Known rows:
J962: [ -6  -5  -2   3  -2  -3  -6  -3   7  -7   2   5   6   7   8 -10  -1  -7
   2   4  -3  -3   0   0   4 -15   8  -2   1   5   2  -2]
J638: [ -7  -5  -3   3  -3  -3  -6  -2   8  -2   3   7   4   7   8  -9   1   5
   2   5  -3  -2   0   1   2 -13   9  -3   2   4   0  -3]
J868: [ -5  -9  -6   3  -4  -2  -4  -3   3   1   4   9   0  -1   8   0   3  -2
   1   4  -2  -3   1  -2   9 -14   6  -2   2   7   1   1]
J718: [ -6  -4  -1   5  -1  -3  -7  -4   7 -12   3   7   1  -3   8  -6   2  -9
   2   6  -2   0  -1  -4   2 -10   7  -2   0   2   2  -3]
J45: [ -7  -5   0   4   0  -3  -7  -2   8  -9   7   8   2   5   9  -5  -1  -9
   3   3  -2  -1   0  -3   4 -11   8  -3   2   4  -2  -2]
J546: [ -7  -6  -5   3  -3  -2  -5  -4   6  -7   2   5   5   0   7  -6  -1  -6
   0   3  -4  -2  -1  -4   7 -13   5  -2   1   7   4   2]
J927: [-10  -3  -6   4  -6  -2  -5   1   7  -5   1   8   6  -7   6  -6  -7  -2
   0   4  -3  -1  -1 -10   8 -11   5  -3  -1   7   8   1]
J534: [ -7  -1   0   5   0  -1  -8  -2  14  -7  -4   1   5   1  11 -11  -3  -4
   4   3 -11  -5   1   0  -8  -9  12  -2   7   9  -5 -18]
J696: [ -5  -7  -3   1  -2  -3  -5  -4   5  -5   3   8   3   6   8  -6   1  -4
   4   5  -3  -4   1   2   5 -17   6  -3   1   7  -1  -4]
J232: [ -4  -4  -1   2   1  -1  -8  -6   8 -17   4   8   1   2   8  -5  -3  -8
   4   6  -3  -3  -3   0   4 -10   8  -3   0   2  -2  -3]
J286: [ -7  -7  -5   5  -4  -2  -5  -2   6  -1   2   7   1  -1   8  -2   2  -2
  -2   4  -2  -2   0  -5   8 -12   6  -1   2   5   2   3]
J124: [ -5  -4  -3  -1  -2  -2  -8  -5   7 -11   3   5   8  13   9 -12  -5   0
   5   5  -4  -6  -3   6   3 -18   9  -4   1   6  -2  -5]
J106: [ -7  -5  -7  10  -4  -5  -6   1   5  -3  -2   7   4   9   5  -3  -5   0
   0   5  -1  -2   2   1  13 -11   3  -1   2   8   1  -2]
J633: [ -6  -7  -5   4  -3  -2  -5  -3   6  -4   2   7   3  -1   7  -5   1  -7
   0   4  -2  -3   0  -4   8 -14   5  -2   1   6   3   0]
J813: [ -8  -2  -3   5  -3  -3  -6  -2  10  -3  -2   0   1  -6  11  -8   1   7
   3   2 -10  -1   2  -1  -7  -7  12   0   7   8  -4 -12]
J576: [ -5  -5   1   4  -6  -2  -8  -7  12   4   9   1   0  13  12  -9   6  -8
  -2   6  -5  -3   0  -4   2 -17  10   5   6  -3   5  -3]
J823: [ -7  -2  -5   9  -3  -6  -8   0   8  -7  -1   5   5   7   6 -11  -2  15
   0   6  -3  -1   1   3   6 -10   7  -2   2   4   0  -2]
J302: [ -5  -4  -5  -1  -5  -4  -6  -9   2  -8   6   4   4   6   9  -8   0   6
   4   5  -3  -3  -3   5   2 -15   9  -1   1   3   1   1]
J257: [ -3  -2   0   2  -3   0  -8  -6  11  -5   1   4   5   9  10 -13   1 -10
   0   9  -3  -4  -3   2   0 -16  11   0   2   0   4  -8]

Facts:
J112 τ J436; J124 τ J546; J140 τ J243; J161 τ J343; J173 τ J869; J178 τ J353
J179 τ J846; J183 τ J787; J186 τ J178; J190 τ J706; J191 τ J211; J199 τ J476
J211 τ J34; J22 τ J140; J23 τ J87; J238 τ J576; J239 τ J183; J266 τ J681
J270 τ J131; J286 τ J395; J302 τ J227; J313 τ J173; J325 τ J201; J338 τ J790
J34 τ J631; J343 τ J945; J353 τ J266; J355 τ J59; J36 τ J355; J374 τ J921
J394 τ J692; J395 τ J985; J405 τ J823; J430 τ J286; J443 τ J497; J45 τ J386
J468 τ J405; J476 τ J191; J479 τ J962; J497 τ J428; J506 τ J374; J534 τ J443
J543 τ J752; J546 τ J974; J56 τ J822; J57 τ J366; J587 τ J643; J59 τ J338
J611 τ J741; J631 τ J649; J643 τ J479; J649 τ J325; J670 τ J762; J68 τ J534
J681 τ J36; J683 τ J977; J69 τ J57; J692 τ J257; J696 τ J718; J704 τ J724
J706 τ J527; J72 τ J878; J724 τ J906; J729 τ J856; J734 τ J186; J741 τ J112
J762 τ J734; J787 τ J549; J790 τ J468; J822 τ J729; J843 τ J848; J856 τ J23
J857 τ J927; J868 τ J973; J869 τ J22; J898 τ J611; J914 τ J179; J924 τ J587
J945 τ J68; J962 τ J81; J973 τ J543; J974 τ J69; J977 τ J45; J100 π J112
J100 π J988; J100 π J380; J117 π J468; J117 π J706; J117 π J383; J179 π J407
J179 π J201; J188 π J478; J188 π J106; J188 π J846; J190 π J843; J190 π J69
J22 π J869; J239 π J681; J243 π J734; J300 π J843; J300 π J173; J325 π J734
J325 π J846; J343 π J236; J343 π J257; J343 π J81; J374 π J576; J374 π J366
J421 π J163; J426 π J227; J426 π J366; J426 π J236; J430 π J127; J430 π J893
J430 π J183; J430 π J191; J436 π J898; J436 π J355; J489 π J988; J489 π J44
J489 π J159; J534 π J102; J587 π J670; J587 π J468; J587 π J977; J587 π J201
J607 π J106; J607 π J823; J618 π J380; J618 π J741; J631 π J576; J631 π J443
J652 π J927; J652 π J823; J68 π J545; J704 π J414; J704 π J199; J72 π J42
J72 π J294; J72 π J506; J72 π J407; J724 π J527; J724 π J34; J765 π J598
J813 π J394; J813 π J638; J822 π J405; J822 π J254; J822 π J45; J847 π J598
J848 π J59; J848 π J991; J857 π J815; J857 π J901; J892 π J649; J892 π J696
J924 π J81; J935 π J352; J935 π J227; J935 π J302; J935 π J759; J945 π J23
J983 π J878; J983 π J546; J100 ε 177; J102 ε 363; J106 ε 311; J112 ε 401
J117 ε 901; J124 ε 363; J127 ε 219; J131 ε 40; J140 ε 901; J159 ε 219
J161 ε 177; J163 ε 363; J173 ε 363; J178 ε 363; J179 ε 219; J183 ε 901
J186 ε 177; J188 ε 311; J190 ε 363; J191 ε 311; J199 ε 177; J201 ε 40
J211 ε 311; J22 ε 40; J227 ε 401; J23 ε 40; J232 ε 219; J236 ε 40
J238 ε 901; J239 ε 401; J243 ε 401; J254 ε 401; J257 ε 363; J266 ε 363
J270 ε 401; J286 ε 40; J294 ε 901; J300 ε 219; J302 ε 177; J313 ε 177
J325 ε 219; J338 ε 40; J34 ε 901; J343 ε 311; J352 ε 219; J353 ε 177
J355 ε 311; J36 ε 311; J366 ε 177; J374 ε 177; J380 ε 40; J383 ε 40
J386 ε 401; J394 ε 363; J395 ε 177; J405 ε 40; J407 ε 311; J414 ε 901
J42 ε 401; J421 ε 311; J426 ε 219; J428 ε 363; J430 ε 219; J436 ε 219
J44 ε 40; J443 ε 901; J45 ε 401; J468 ε 311; J476 ε 177; J478 ε 311
J479 ε 401; J486 ε 177; J489 ε 401; J497 ε 177; J506 ε 219; J527 ε 363
J534 ε 363; J543 ε 311; J545 ε 40; J546 ε 311; J549 ε 901; J56 ε 177
J57 ε 901; J576 ε 901; J587 ε 401; J59 ε 40; J598 ε 40; J599 ε 401
J607 ε 177; J611 ε 40; J618 ε 177; J631 ε 177; J633 ε 311; J638 ε 177
J643 ε 177; J649 ε 311; J652 ε 901; J665 ε 363; J670 ε 363; J68 ε 901
J681 ε 177; J683 ε 311; J69 ε 401; J692 ε 177; J696 ε 901; J704 ε 401
J706 ε 901; J718 ε 401; J72 ε 401; J724 ε 177; J729 ε 401; J734 ε 311
J741 ε 363; J752 ε 311; J759 ε 901; J762 ε 219; J765 ε 219; J787 ε 177
J790 ε 177; J81 ε 901; J813 ε 177; J815 ε 311; J822 ε 40; J823 ε 177
J843 ε 311; J846 ε 40; J847 ε 363; J848 ε 219; J856 ε 219; J857 ε 311
J868 ε 40; J869 ε 311; J87 ε 401; J876 ε 40; J878 ε 219; J892 ε 177
J893 ε 40; J898 ε 401; J901 ε 311; J906 ε 901; J914 ε 219; J921 ε 401
J924 ε 311; J927 ε 40; J935 ε 901; J945 ε 901; J962 ε 901; J973 ε 40
J974 ε 177; J977 ε 40; J983 ε 901; J985 ε 311; J988 ε 40; J989 ε 901
J991 ε 219

Rows:
No name comes twice in this set of rows, the named rows included.
[ -5  -3  -1   2   1  -2  -8  -9  10 -17   1   2  -2  -6  12  -1  -2  -4
   6   2 -10  -3  -2   0  -4  -4  10  -1   6   7  -7 -12] -> J430
[ -8  -4   0   5   1  -4  -8  -5  10 -11   5   0  -1   0  12  -1  -2   0
   6  -2 -10  -1   2  -3  -4  -6  10   0   8   8  -8  -8] -> J239
[ -7  -7  -2   4  -2  -3  -8  -2   9  -5   5   5   4  15   8  -9   0   0
   1   3  -4  -4   1  -2   5 -17   8  -2   3   4   0   0] -> J183
[ -7  -1  -3   7  -1  -5  -7  -3  10  -9  -5   1   3  -5   9  -7  -2   4
   3   2  -9  -2   3   1  -2  -8   7  -1   6  10  -4 -14] -> J652
[ -7   1  -5  15  -4 -10  -8   0   7  -8  -8   0   3   5   8   1  -8   0
   4   3  -4   1   1   4   2   1   7   5   6   4  -5 -15] -> J243
[ -7  -5  -4   7   0   0  -4  -1   9  -6   1   8   0 -18   6  -7   6   2
  -4   6  -5  -1   2  -8   7  -9   6  -5   1   9   3   1] -> J201
[ -5   0   3   1  -4   0  -8 -14  14  -2   9  -2  -4  -6  18   0  -2 -22
   5   3 -10  -1  -4  -4 -10  -4  16   6   8   0   2 -17] -> J426
[ -8  -4  -4   5  -3  -2  -5  -4   9  -5  -3   0   0 -14  11  -4   1  -5
   0   1 -10  -1   2  -6  -3  -7   7   0   6  11   0  -9] -> J421
[ -6  -5   0   3  -3  -1  -6  -3  10   1   6   6   4  10   9  -8  -1 -11
   1   3  -3  -3   0  -3   3 -17  10  -1   3   4   3  -5] -> J443
[ -8   0  -5  10  -3  -7  -7   2   9  -4  -6   2   2   0   9  -6  -5  15
   4   2  -8  -1   3   5  -2  -5  10   0   7  10  -6 -14] -> J607
[ -6  -6  -1   2   0  -3  -6  -4   5  -8   9   9   2   8   9  -2  -2 -10
   5   2  -2  -2   0  -1   4 -13   9  -3   1   5  -3  -2] -> J270
[ -6  -8  -4   4  -3  -1  -5  -1   6   0   5   8   3   8   8  -3  -1 -10
   1   1  -2  -4   1  -3   9 -15   6  -2   3   8   1   0] -> J683
[ -5  -9  -2   3  -2  -4  -7  -4   7  -5   6   6   2  17   8  -7   3   6
   2   4  -4  -5   1   2   7 -18   6  -1   4   4  -4   1] -> J238

Now the same nodes, written a new way:
Known rows:
J631: [ 11  11 -21  19  -5  -7  -1  -6   5 -15 -12  -2  24  12   5 -11   9 -14
  32 -24   6 -24  -6  -4   5  -2]
J479: [ -1  -1 -10  15  -2  -4   2 -13   7   5   6  -1  14   8 -10  -4   8 -11
  13 -20   1  -4  -4   5  -9  -4]
J618: [ -3  -9  -2  14  -9 -12  -1  -9   3 -27   0  -1   5   6   8   3  18 -24
  11 -28   6  -6  -9   3 -30  -6]
J988: [-21 -13  13  18   0   9  10 -21  19 -35  12   4  22   9  -6   6   7 -23
   8 -32  -2 -12  -5  33 -44  -6]
J476: [ -8   6  11  15   3 -11   4  -8   2   0   8   3   3   3 -28  -7  14 -28
  22 -23   2  -6   1   2  -3  -4]
J191: [-12  -4   6  15   5  -5   7  -9   2   7   4   5   2   5 -37  12  11 -16
  23 -22   1  -2   7  -1 -13   3]
J546: [-11  -7  -3  15   0  -5   3 -12   0   0   0   2  12  11 -22  11  10  -2
  19 -22   2  -8   4   3 -13   4]
J914: [ -7   3  -4  20  -6   1  11 -21  14   1   4  -1  26   4   4  13   2  -5
  18 -19   2   9   2  13  -7  -7]
J59: [-15  -4  15  20   3  17   2 -15  -2 -32  12  -3  11   9   2  -7  -3  -7
   2 -30   1  -8   1  48  12 -12]
J762: [  7   0   1  12  -9 -10  21 -22  -1 -22  -4  -4  34   0 -10 -14  -2   9
   9 -17   2  12   7   8 -42 -18]
J989: [  2  -4  -9  16  -3   2   0 -12  17   7   4   0  18  10 -12  -4   9  -4
  11 -23   4   5   9   4 -10  -7]
J57: [  2  -4 -11  15  -2   1   0 -12  19   7   4   1  18  10 -12  -3  10  -5
  12 -23   3   3   8   4 -10  -6]
J352: [  4  10 -18  25   5  17  16 -15  18  -3 -11  -2  31   7 -17  12 -10  -6
  29 -21   1  -6   3  14  -7  -5]
J876: [ -8   4   7  15  -2   0   6 -18  12 -24   9   3  28   6   3 -18   7 -14
  20 -26   1 -11   0  28  -5 -11]
J266: [ 14  -5   0   7  -7 -11   9 -12   9 -15   3  -3  21  13 -10  -4   0  -7
 -11 -29   2  10  10  21   5 -15]
J405: [-24  -1  11  28   6  33  -7 -20  -5 -33  12  -5   9   4  -2 -28   1   0
  11 -25   3 -11   0  38 -18 -16]
J898: [-10  -1   2  19  -4   0   6 -17   5  11   9  -1  18  12 -16   2   5  -9
  12 -21  -1  -5  -3   1 -11  -2]
J924: [  5   9  -7  24  -7  -2   7  -4   1   0 -14  -2  20  10  -8   5   4  -9
  34 -24   8 -13   2 -16   4   1]
J927: [  0   6   4  11   7   0   2 -23   3 -23  28   9  19   8 -11 -22   6   0
  25 -21  -4 -10   4  39   4  -9]

Rows:
No name comes twice in this set of rows, the named rows included.
[-14   0  10  23   2  21  -4 -15  -3 -34   9  -4   9   6  12 -17   1  -6
   7 -28   5  -6  -1  44   9 -16] -> J338
[  0   8   6  11   8  -1   1 -26   1 -20  36  10  19  10 -18 -22   6   6
  27 -20  -6 -10   6  42   9  -8] -> J846
[ 15  13 -20  23  -6  -4   6   0   2  -3 -21  -2  21   9   1   2   6 -11
  41 -24  10 -14   1 -17   7   0] -> J343
[  2 -12   3  12  -3 -11   5  -4 -13 -15  -5  -3   0  12  -7  17   2  -1
  -2 -28   5   2   5  18  18  -1] -> J36
[  6   5  -4  18 -12  -3  -2 -14  18   0  10  -1  20   8   8 -10  12 -13
  12 -25   7   8   4  -2  -3 -13] -> J190
[  1  -4 -15  14   4   6  -1 -17  22  -1  10   1  19  11 -21  -9   7  -8
   5 -24   0  -2   7  18 -15  -9] -> J527
[  3   3  -4  17 -10 -10   2 -11   4   6   5  -2  13   6   9  -7  11 -13
  16 -21   5   1  -5  -7  -2  -7] -> J704
[ -4   3   0  20  -8   3   0 -17  20   6  12   0  26  11  -7  -7   8 -11
  10 -24   3   3   6   1  -5  -9] -> J124
[  5 -11 -10  16 -11  -9   2  -9  10 -11   2  -2   5   4  16   7  16 -24
   8 -25   7   4 -13   0 -33  -9] -> J489
[ -1  14  -1  26   8  20  14 -12  15 -22  -5   1  39  12 -22 -14  -9 -17
  33 -29  -1 -28   2  25  -1  -7] -> J236
[-11  -2   2  15   0  -6   2 -14   0 -10   6   1  13  12 -22  -5   9 -10
  14 -23   0 -16   0  11 -10  -1] -> J638
[ 16   9 -28  13  -9 -11  -3 -28  10  -5  20   5  28   8  29   2  10  20
  32 -13   2   8   0  18  13  -5] -> J325

Now the same nodes, written a new way:
Known rows:
J869: [  0  -4  -5  -5   6  -7   3  -4   7   9  -2  11  -1  -6   2   3   3   0
 -13   0  -3  -5  -1  -4  -1  -3  -2   6   9  -3   2  12  -3  13]
J633: [  2   1  15 -11   0  -9  -1  -2   0  11  -3   7  -4  -2   4   5   3   3
   3  -7  -6   2  -8   1   2   3  -3  -1   4  -2  -6  15   8  -2]
J183: [  3 -12 -17  -8  -2   9   1  -8   2   8   3   1   1  -4   5   9  -2   0
   3  -1  -2   0  -3 -14 -12  -7  -1  12   9  -3  -5  -6 -14  -6]
J239: [ -2   3  -9   8  14  -3  -7   1   2   9   3   7   1   3   5   3   3   3
  -4  10   1  -7 -13  -9   3   1  -1  -1   6  -2   3 -10   6   3]
J395: [ -2  -2 -12   2  10   0  -4  -3   3   8   0   6   1   2   4   2   0   1
  -3   0   1  -7 -10  -8   2  -5   0   8   5  -2   3 -16   3   4]
J56: [ -2  -2 -12   3  10   0  -4  -3   3   8  -2   6   1   2   4   2   0   1
  -4   0   1  -6 -10  -8   3  -4   0   8   6  -2   3 -15   2   4]
J479: [ -4  -2  -9   6  11  -4  -5  -2   3   9  -3   6   1   1   0   0   2   2
  -9   0   1  -8 -10  -9   2  -3  -1   7   8  -2   6  -5   1   7]
J394: [ -4  -6 -12  -4   5  -7   2  -1   2   8  -1   1   0  -2   5   3  -4  -2
  -5  -3   4  -3  -4   7  -2  -1   1  10   2  -5  -2   5  -1   7]
J587: [ -2  16  -3  26  10   4  -8   5  16   6   3   9   6  14  15   3 -21   0
  14   0  12  20 -21 -19  14  18  -3 -24  10 -10  16   2   6  10]
J652: [  0   4   3 -17  -4   4  -6  -8   0  10  -4 -10   4   4   0  18  26   3
   6   9  -4  24 -20 -19 -16 -11  -3  -7  11  -5 -15   5   6 -19]
J476: [ -5  -3 -16   6  13   2  -7  -3   5   7   4   9   3   2  11   7   3   2
   0  -9   0  -9  -6  -6  -1  -5   2   8   1  -5   0 -13   6   3]
J486: [ -1  -1   8  -8   3  -2  -6  -3  -4  10  -6  -2  -2   3   0   3  -2   3
   7 -14  -2  -4 -14  -3   5  -2  -2   9   2   0  -4  -8   9  -7]
J34: [ -1 -13 -22  -1   3  10  -4  -7   8   5   9   9   2  -4  17  18   4   1
  13 -20  -5  -1   2 -10 -17  -8   2  10   3 -10 -11  -2  -5  -7]
J211: [ -3  -1 -10   5  13  -5  -3  -2  11   7  10  20   0  -4  19  13  11   3
   1 -10  -6  -3   2   0  -5  -2   2  -1   1 -11  -5  11   8   8]
J352: [  9  -7  -9 -14 -12 -13  -6  -7   1  10 -12  10   3  -5  -3   6  -1   3
   4  -7 -15  23  -4  15   1   0  -3  18  -7  -2  -6  15  10   4]
J72: [ -1  14  -4  22  10   2  -8   5  12   7   6  10   4  12  16   5 -16   0
  14   4   8  17 -20 -14  13  14  -2 -22   7  -9  11  -2   7   7]
J59: [  7  -7  -1   4   8 -12  -2   7 -12   6  -3   4  -2  -2  11   4   6  -6
 -11  -1  -5   1 -13  21   5  -7   3  -4   0  -6   7   0 -29  10]
J856: [  1  -2  -5   0   4  -5   1  -3   8   9   0   9   0  -5   5   7   6   2
  -9  11  -1   2  -3 -10  -4   1  -3  -1  10  -5   1  15  -1   5]
J436: [  3   5  19  -6   1  -8  -3   0   0  10  -1   4  -3   2   6   9  10   6
   6  11  -4   9 -11  -9  -1  10  -6 -11   6  -4  -7  20  14 -11]

Rows:
No name comes twice in this set of rows, the named rows included.
[  5 -10 -21  -9  -7 -13 -13  -7  -5  10 -19   8   6  -2  -9   0  -8   3
   3 -20 -15  17  -9  23   7  -5  -1  31 -14   3  -1  -6  12   9] -> J227
[ -4   5  -5   7  11  -7  -3   5   4   7   2   2   1   3  10   6   6   2
  -3  24   9   2 -10  -5  -1  10  -2  -5   3  -6  -1   8  12  -1] -> J190
[  2   7   0   4  11  -8  -2   2   7   9   6  12  -1   0  11   8  10   3
  -6  24  -1   2  -7 -10   0   6  -3 -11   7  -4   0  10  10   3] -> J857
[  3   2  13  -8 -11  -4   3  -4  10   9  -2   8  -2   3  10   4 -30  -4
  19 -44  -2  18 -10   7  10   6  -1  -8   5  -9   3  17  -7  13] -> J407
[ -7   6  -1  -3   7  -4  -1   4   3   9  11  -1   4   5  12   6 -17   6
   0  40   1   4 -11  18  -6   8   0  -2   6 -10  -4  -9  11   6] -> J534
[-5 -6 -9 -3  5 -7  2 -1  3  8 -5  0  0 -3  3  2 -2 -2 -9 -1  6 -7 -4  3
 -2 -1  0 11  5 -4 -1  8 -1  7] -> J173
[  5   0 -17  -3   3 -10   4  -3   6  10  10  14   0  -4   1   6   4  -1
   1   9  -1  -3  -3 -11  -4  -1  -2  -4   5  -4  -3   7   0   8] -> J762
[ -3  -1 -11   0  10   1  -4  -2   3   9   3   5   2   2   5   3  -4   1
  -3   5  -1  -7 -10  -3   1  -4   0   8   5  -2   2 -20   2   4] -> J161
[ -1 -14   7   5  16  -3   2   2  -9  10   7   5 -11  -6   5  -7  -9   4
  -5  -3   1 -50   0 -10   3   3  -2  16   7   4   3 -13  -7  -6] -> J112
[ -4  -1  13 -11  -1 -10  -2   1  -3   9  -6  -6  -2   3   4   4  -6   2
   7  -3   2   5 -11  11   0   6  -2   4   0  -4  -9  11  11  -6] -> J428

